In the rows, zero is written as 128.
Here are made-up nodes, facts about them, and rows of numbers that follow some of those facts. Name the node behind each unnamed row.

Named rows:
[163, 128, 142, 162, 135, 162, 135, 104, 102, 127, 160, 117, 128, 176,  77,
 105, 103, 127, 143, 109, 158, 138, 125, 106, 114, 137, 108, 140, 115]: z67
[161, 104, 116, 163, 137, 163, 124,  82, 130, 131, 170,  99, 139, 172,  72,
 117, 119, 111, 132, 111, 151, 145,  93,  72, 134, 129,  98, 119, 124]: z944
[151, 131, 131, 184, 114, 183, 132, 108, 133, 151, 145, 125, 110, 161,  64,
 164, 101, 131, 146, 127, 151, 131, 104,  69, 139, 151, 118, 167,  97]: z55
[158,  90,  92, 163, 109, 156, 101,  93, 105, 179, 179, 103, 130, 150, 101,
  97, 129, 134, 126, 110, 124, 169, 140, 117, 129,  97,  73, 118, 134]: z450
[164, 128, 142, 164, 135, 164, 135, 105, 105, 123, 156, 115, 128, 181,  76,
 106, 104, 122, 150, 110, 161, 132, 117, 100, 115, 140, 108, 134, 111]: z576
[166, 105, 125, 165, 141, 161, 125,  75, 147, 141, 174, 113, 136, 168,  78,
 122, 117, 112, 127, 113, 150, 148,  90,  69, 124, 128, 113, 125, 119]: z190
[156, 120, 143, 130, 124, 149, 145,  82,  88, 112, 144, 108, 113, 153,  70,
 158, 119, 155, 156, 135, 153, 156, 118,  91, 106, 130,  86, 157, 119]: z747
[173,  71, 109, 179, 113, 169, 155,  85, 129, 142, 154, 119, 113, 155, 102,
 116, 125, 103, 130, 105, 151, 146,  87,  96, 127, 135,  89, 121, 124]: z655
[160, 105, 117, 159, 131, 166, 130,  76, 135, 131, 167, 104, 135, 176,  73,
 122, 121, 114, 139, 109, 148, 144,  92,  76, 131, 132, 101, 118, 124]: z27
[174, 131, 149, 167, 122, 168, 111, 121,  97, 126, 164, 131, 148, 194,  87,
  89, 107, 119, 136,  73, 158, 137, 153,  93,  99, 169,  87, 127,  99]: z822
[166,  93, 148, 147, 145, 156, 123,  66, 142, 147, 177, 114, 141, 154,  84,
 141, 117, 131, 115, 114, 144, 170, 140,  77,  90, 116, 115, 139, 127]: z799
[125, 137, 147, 183, 127, 180, 114, 104, 119, 171, 105, 139, 137, 168,  56,
 137,  86, 120, 109, 113, 144, 116, 101,  54, 144,  99, 107, 131,  86]: z751
[145, 120, 142, 130, 109, 148, 143, 111,  80, 128, 168,  96, 128, 171,  86,
 102,  97, 147, 157,  91, 174, 115, 119,  98, 113, 131,  87, 129, 116]: z813
[148, 131, 151, 135, 122, 164, 154,  86, 115,  93, 132, 116, 127, 189,  52,
 157, 110, 123, 154, 107, 163, 146, 108,  70, 115, 152, 115, 144, 110]: z241
[179,  91, 173, 152, 170, 151, 131,  63, 166, 135, 179, 119, 142, 146,  79,
 151, 106, 117,  94, 120, 159, 173, 139,  48,  79, 120, 145, 156, 120]: z458
[172, 131, 127, 151, 135, 149, 141,  94,  92, 105, 165, 101,  97, 151,  74,
 129, 117, 138, 166, 151, 165, 143,  77,  93, 129, 142,  92, 167, 117]: z278
[144, 112, 138, 124, 105, 155, 133, 104,  58, 137, 161, 106, 145, 164,  82,
 123, 118, 175, 156, 100, 141, 158, 197, 137,  92, 117,  52, 129, 130]: z436
[154, 127, 126, 156, 111, 162, 129, 104, 111, 128, 143, 114, 113, 179,  69,
 127, 111, 121, 140, 114, 151, 152, 108,  87, 127, 132, 113, 146, 109]: z199
[170, 127, 115, 156, 106, 162, 143, 112, 117, 115, 168, 105, 103, 174,  70,
 133, 115, 129, 164, 110, 158, 159, 116, 104, 124, 160, 119, 166, 118]: z399

Facts:
ρ: is of sort; Σ: uses; Λ: sits directly inside; ζ: points at
z124 | ρ sozer | Λ z419
z127 | ρ floflal | Λ z18
z131 | ρ pliflim | Λ z435
z137 | ρ brubi | Λ z575
z150 | ρ pliflim | Λ z265
z159 | Σ z344 | Λ z583
z16 | ρ pliflim | Λ z599
z163 | ρ klotram | Σ z884 | Λ z983
z164 | ρ tipler | Λ z804
z166 | ζ z490, z962, z677
z170 | ρ flunel | Λ z51
z175 | ρ pliflim | Λ z522
z18 | Σ z763
z199 | ρ klotram | Λ z74
z206 | ρ klozin | Λ z368
z226 | Σ z491
z24 | ρ kuple | Σ z677 | Λ z983
z241 | ρ klotram | Σ z127 | Λ z883
z25 | ρ klotram | Λ z583
z252 | Λ z599
z256 | Σ z66 | ζ z895, z522, z631
z265 | ζ z67
z270 | ζ z474, z51
z274 | ρ tipler | Λ z790
z278 | ρ sozer | Σ z265 | Λ z18
z290 | ρ dabu | Σ z573 | Λ z655
z293 | ρ flunel | Λ z113
z305 | ρ leribrak | Σ z428 | Λ z591
z336 | Λ z951
z342 | Σ z137 | Λ z256 | ζ z131, z241, z758, z763
z344 | ρ sozer | Λ z862
z356 | ρ floflal | Λ z51
z363 | Σ z926
z368 | Σ z535
z399 | ρ redagro | Λ z522
z401 | ρ floflal | Λ z983 | ζ z241, z113, z474, z758
z410 | ρ motrer | Σ z983 | Λ z536
z415 | ρ klozin | Λ z51 | ζ z16, z274, z807, z190
z419 | Σ z175
z421 | ρ motrer | Λ z18
z428 | ρ floflal | Λ z638
z436 | ρ motrer | Λ z951 | ζ z895, z127, z559, z159
z446 | ρ pliflim | Σ z655 | Λ z868 | ζ z643, z428, z944, z699, z631
z455 | ρ klozin | Λ z591
z458 | Σ z504 | ζ z150, z758, z428, z801, z293
z468 | ρ klozin | Λ z925
z474 | ρ pliflim | Λ z18
z485 | Λ z591
z490 | ρ klozin | Λ z854
z491 | ρ pliflim | Λ z983 | ζ z127, z131, z822, z641, z336
z494 | Σ z733 | Λ z804
z498 | ρ pliflim | Λ z804
z504 | Λ z925 | ζ z778, z55, z758, z535, z708
z508 | ρ klotram | Σ z958 | Λ z862
z518 | ρ leribrak | Λ z18
z521 | Λ z655
z529 | Λ z522
z531 | ρ motrer | Σ z6 | Λ z599 | ζ z778, z490, z694, z708
z535 | Σ z931
z536 | Σ z256
z543 | ρ redagro | Σ z962 | Λ z113 | ζ z44, z127, z226
z544 | ρ flunel | Λ z535
z55 | ρ kuple | Σ z587 | Λ z419
z550 | Λ z854
z551 | ρ klozin | Σ z599 | Λ z450
z558 | ρ tropo | Σ z895 | Λ z854 | ζ z550, z375, z659
z559 | Λ z536
z567 | ρ klozin | Λ z599
z573 | ρ kuple | Σ z813 | Λ z27 | ζ z733, z715
z576 | ρ motrer | Λ z450
z587 | Λ z27 | ζ z813, z887
z591 | ζ z127, z490, z550, z813, z763
z599 | Σ z468
z6 | ρ tropo | Λ z699 | ζ z868, z522
z601 | Λ z363
z604 | ρ flunel | Λ z435
z62 | ρ tipler | Λ z113
z63 | ρ klifle | Λ z368
z631 | ρ dabu | Λ z983
z641 | ρ motrer | Λ z655
z642 | ρ tipler | Σ z886 | Λ z854 | ζ z150, z535
z643 | Σ z790 | Λ z655
z653 | Σ z113
z659 | Σ z575
z66 | ρ leribrak | Λ z854
z663 | Σ z801
z665 | ρ dabu | Λ z659 | ζ z199, z719
z67 | ρ motrer | Λ z804
z677 | ρ brubi | Σ z885 | Λ z947
z694 | ρ kuple | Λ z44
z704 | ρ redagro | Λ z265
z708 | Σ z164
z715 | Λ z638
z719 | ρ tipler | Λ z435
z726 | ρ klifle | Σ z559 | Λ z583
z733 | ρ tropo | Λ z583
z738 | Σ z490
z74 | Σ z419
z747 | ρ pliflim | Λ z190 | ζ z768, z63, z18, z455, z468
z751 | ρ brubi | Σ z543 | Λ z419
z756 | ρ klozin | Λ z862
z758 | ρ klozin | Λ z226
z763 | ρ tipler | Λ z335
z768 | ρ stutrok | Σ z558 | Λ z51
z778 | ρ kuple | Σ z375 | Λ z575
z783 | ρ klifle | Σ z241 | Λ z599
z787 | ρ klozin | Σ z854 | Λ z113 | ζ z783, z694, z241, z51, z862
z790 | Σ z544 | ζ z576, z63, z113, z715, z344
z799 | ζ z751, z535, z862, z677, z866
z801 | ρ tipler | Λ z51
z804 | Σ z494 | ζ z655, z450
z807 | ρ klifle | Λ z887
z81 | ρ stutrok | Λ z335
z813 | ρ motrer | Σ z937 | Λ z868
z820 | ρ kuple | Σ z62 | Λ z270 | ζ z274, z885, z807, z190, z708, z293
z822 | ρ klozin | Λ z983
z843 | ρ tropo | Λ z74 | ζ z450, z159
z854 | Σ z363
z862 | Σ z966
z866 | Σ z665
z867 | ρ pliflim | Λ z883
z874 | ρ klozin | Λ z887 | ζ z150, z252
z883 | Σ z290
z884 | Σ z342 | Λ z655
z885 | ρ tropo | Σ z642 | Λ z113
z886 | ρ klotram | Λ z655 | ζ z450, z883, z522, z887, z866
z895 | ρ klotram | Σ z653 | Λ z663
z924 | ρ klotram | Λ z435 | ζ z163, z164
z925 | ζ z81, z18, z763
z926 | Λ z435
z931 | Λ z599
z937 | ρ flunel | Σ z787 | Λ z925
z944 | Σ z421
z947 | Σ z751
z957 | ρ klozin | Λ z638
z958 | Λ z522
z962 | ρ leribrak | Σ z55 | Λ z256
z966 | ρ klozin | Λ z944
z979 | ρ dabu | Λ z522 | ζ z653, z987
z982 | ρ klozin | Λ z883 | ζ z175
z985 | Λ z74 | ζ z518, z521, z293
z987 | ρ klozin | Σ z726 | Λ z536

Rows to name:
No name comes twice in this set of rows, the named rows included.
[155, 100, 108, 159, 122, 161, 116,  81, 117, 147, 174, 104, 136, 167,  82,
 115, 123, 127, 135, 106, 138, 152, 110,  95, 129, 118,  82, 115, 130] => z887
[156,  86, 111, 145, 117, 151, 105,  89, 101, 170, 183,  99, 143, 145,  96,
 116, 130, 144, 115, 115, 126, 181, 171, 110, 110,  92,  68, 129, 141] => z804
[151,  99, 150, 131, 139, 162, 141,  58, 133, 116, 160, 108, 157, 172,  66,
 161, 128, 140, 140, 106, 153, 156, 132,  67,  99, 139,  97, 126, 127] => z270
[149, 122, 118, 151, 108, 153, 123, 113,  77, 139, 151, 107, 121, 164,  80,
 104, 113, 137, 138, 116, 147, 154, 134, 114, 125, 114,  78, 140, 119] => z159
[156, 133, 144, 138, 136, 156, 150,  82, 106, 101, 141, 112, 108, 165,  61,
 152, 115, 137, 165, 134, 165, 141,  80,  77, 121, 143, 102, 156, 111] => z474
[164, 119, 163, 150, 136, 149, 132,  95, 114, 136, 155, 123, 121, 155,  81,
 138, 102, 134, 123, 119, 150, 163, 141,  91,  90, 118, 123, 162, 108] => z985
[163, 101, 114, 164, 132, 159, 116,  85, 127, 144, 175, 102, 136, 166,  82,
 110, 120, 116, 124, 113, 144, 152, 107,  81, 132, 118,  96, 122, 126] => z866
[173, 103, 133, 174, 117, 159, 165, 114,  99, 114, 137, 116, 101, 158,  86,
 112, 100, 104, 125, 115, 168, 140,  96,  89, 123, 137, 100, 149, 109] => z643
[176, 105, 120, 161, 124, 166, 100,  76, 133, 136, 168, 120, 142, 177,  94,
 122, 129, 113, 140,  94, 144, 145,  88,  64, 113, 166,  84, 119, 107] => z983
[172, 109, 127, 139, 126, 138, 125,  98,  51, 155, 184, 102, 108, 116, 112,
 115, 125, 186, 158, 151, 134, 162, 163, 149,  94,  99,  48, 160, 132] => z843
[160, 129, 127, 148, 125, 153, 136,  90, 106, 120, 147, 114, 100, 162,  75,
 138, 118, 139, 164, 134, 152, 148,  80,  98, 124, 137, 106, 157, 108] => z175

The same nodes again, as new rows of numbers:
Some rows with their names:
[ 91, 127, 119, 108, 127, 153, 133, 128, 117, 140, 130, 158, 131]: z199
[ 92, 127, 123, 110, 127, 166, 121, 131, 109, 141, 129, 161, 128]: z25
[108, 121, 103, 109, 128, 146, 121, 115, 111, 133, 136, 141, 133]: z163
[ 84, 123, 120, 113, 125, 138, 125, 121, 103, 136, 126, 128, 134]: z699
[ 86, 123, 125, 109, 127, 171, 100, 159, 101, 135, 121, 159, 125]: z665
[ 92, 128, 120, 105, 129, 166, 123, 141, 109, 144, 130, 154, 129]: z265
[ 96, 131, 119, 108, 129, 152, 125, 139, 105, 138, 127, 147, 130]: z485
[ 95, 128, 119, 109, 129, 158, 115, 138, 104, 138, 129, 156, 127]: z356
[ 91, 126,  93, 107, 120,  95, 121, 158,  77, 146, 111, 110, 137]: z518
[ 88, 126, 112, 106, 130, 161, 131, 126, 111, 151, 132, 149, 133]: z363
[ 91, 148, 108, 109, 133, 122, 121, 155, 102, 138, 127, 142, 129]: z175
[ 89, 125, 115, 107, 126, 162, 128, 133, 111, 152, 133, 147, 132]: z583
[ 90, 116,  93, 110, 116, 131, 131, 115, 103, 146, 124, 134, 136]: z190
[ 96, 122, 110, 104, 126, 171, 131, 126, 106, 161, 132, 147, 134]: z738
[ 92, 133,  94, 111, 124, 119, 128, 127,  99, 139, 124, 137, 132]: z63
[ 93, 127, 121, 113, 132, 162, 115, 133, 106, 147, 131, 167, 126]: z604
[ 96, 142, 103, 109, 129, 114, 123, 185,  91, 140, 117, 131, 134]: z66
[ 91, 130, 118, 112, 124, 140, 125, 168, 105, 133, 123, 160, 133]: z62
[ 88, 123, 114, 113, 118, 187,  91, 133,  86, 138, 115, 148, 127]: z531

Which node is each row?
No name comes twice in this set of rows, the named rows included.
[ 87, 131, 117, 114, 129, 161, 117, 148, 109, 132, 130, 173, 126] => z544
[ 89, 103, 118, 105, 120, 180,  96, 108,  85, 145, 118, 140, 129] => z458
[ 97, 123, 124, 109, 128, 171, 121, 122, 110, 146, 132, 164, 132] => z508
[ 68, 130, 167, 119, 131, 178,  43, 143, 101,  87, 111, 142, 126] => z886
[ 94, 129, 111, 108, 126, 130, 135, 161,  87, 152, 117, 133, 140] => z305
[ 87, 116, 100, 117, 119, 120, 112, 114,  96, 136, 122, 149, 131] => z293
[ 94, 128, 118, 109, 130, 129,  64, 157,  82,  95, 113, 101, 119] => z491
[101, 122, 111, 102, 136, 167, 122, 104, 102, 177, 136, 145, 133] => z368
[ 79, 122, 132, 112, 131, 139, 109, 111, 101, 139, 127, 122, 134] => z883
[ 87, 111,  93, 110, 115, 126, 130,  99,  98, 148, 123, 123, 139] => z708
[106, 110, 100, 109, 121, 149,  80, 119,  82, 110, 115, 124, 125] => z401

The same nodes again, as new rows of numbers:
Known rows:
[105, 121, 107, 130, 121, 131, 127, 124, 128, 133, 134, 152, 172]: z543
[ 57, 137,  85, 100, 114, 116, 123, 114, 109, 137, 159, 148, 112]: z504
[152, 139, 111, 142, 110, 129, 107, 148, 125, 139,  81, 150, 191]: z66
[134, 160, 100, 132, 159, 137, 134, 113, 127, 102,  64, 135,  68]: z127
[127, 142, 169, 127, 125, 120, 119, 117, 124, 119, 115, 138, 132]: z726
[130, 135, 152, 129, 134, 129, 125, 120, 142, 121, 161, 123, 160]: z363
[113, 143, 105, 132, 147, 160, 113, 102, 133, 123,  97, 112,  64]: z822
[122, 136, 157, 134, 127, 125, 123, 127, 146, 114, 154, 127, 157]: z335
[149,  89, 100, 132, 166, 114, 164, 155, 102, 121, 138, 147,  92]: z16
[121, 147, 112, 143, 124, 136, 119, 116, 134, 121,  69, 117, 116]: z550
[169, 111, 190, 125, 127, 124, 139, 148, 128, 124, 110, 103, 123]: z987
[120, 147, 150, 115, 116, 116, 107, 115, 119, 137, 111, 113,  63]: z885
[135, 154, 132, 117, 125, 153, 124, 119, 114, 107, 103, 111,  86]: z468
[176, 105, 122, 132, 136, 117, 140, 162, 114, 132,  84, 125, 169]: z67
[112, 166, 110, 128, 135, 135, 111, 104, 129, 119,  69, 130,  44]: z490
[134, 115, 159, 129, 150, 131, 150, 152, 120, 107, 129, 147, 116]: z567
[132, 132, 157, 124, 125, 122, 125, 142, 124, 126, 108, 127, 149]: z601
[117, 126, 125, 150, 131, 142, 129, 115, 160, 122, 135, 113, 153]: z883
[116, 155, 128, 151, 126, 140, 122, 103, 160, 109, 104, 125, 130]: z522

Name these rows:
No name comes twice in this set of rows, the named rows included.
[172,  97, 134, 139, 154, 140, 128, 155, 120, 150, 103,  93, 132] => z163
[117, 158, 133, 126, 120, 146, 119, 109, 137, 107, 159, 125, 167] => z575
[146,  93,  99, 111, 146, 120, 150, 146,  99, 147, 201, 164, 135] => z747
[169,  88,  88, 130, 111, 155, 130, 123, 122, 152, 213, 155, 162] => z446
[ 72,  99, 114, 112, 109, 115, 135, 133, 134, 153, 231, 124, 135] => z458
[145, 117,  75, 115, 134, 131, 160, 134, 128, 135,  83, 155, 148] => z641
[116, 124, 138, 144, 121, 128, 126, 123, 157, 128, 141, 111, 133] => z944
[120,  94, 118, 117, 135, 104, 163, 177, 117, 145,  86,  71,  86] => z778
[107,  61,  68, 138, 124, 105, 165, 174, 106, 152, 186, 158, 151] => z531
[136, 106, 118, 111, 121, 128, 138, 157, 108, 142, 144, 114, 156] => z573

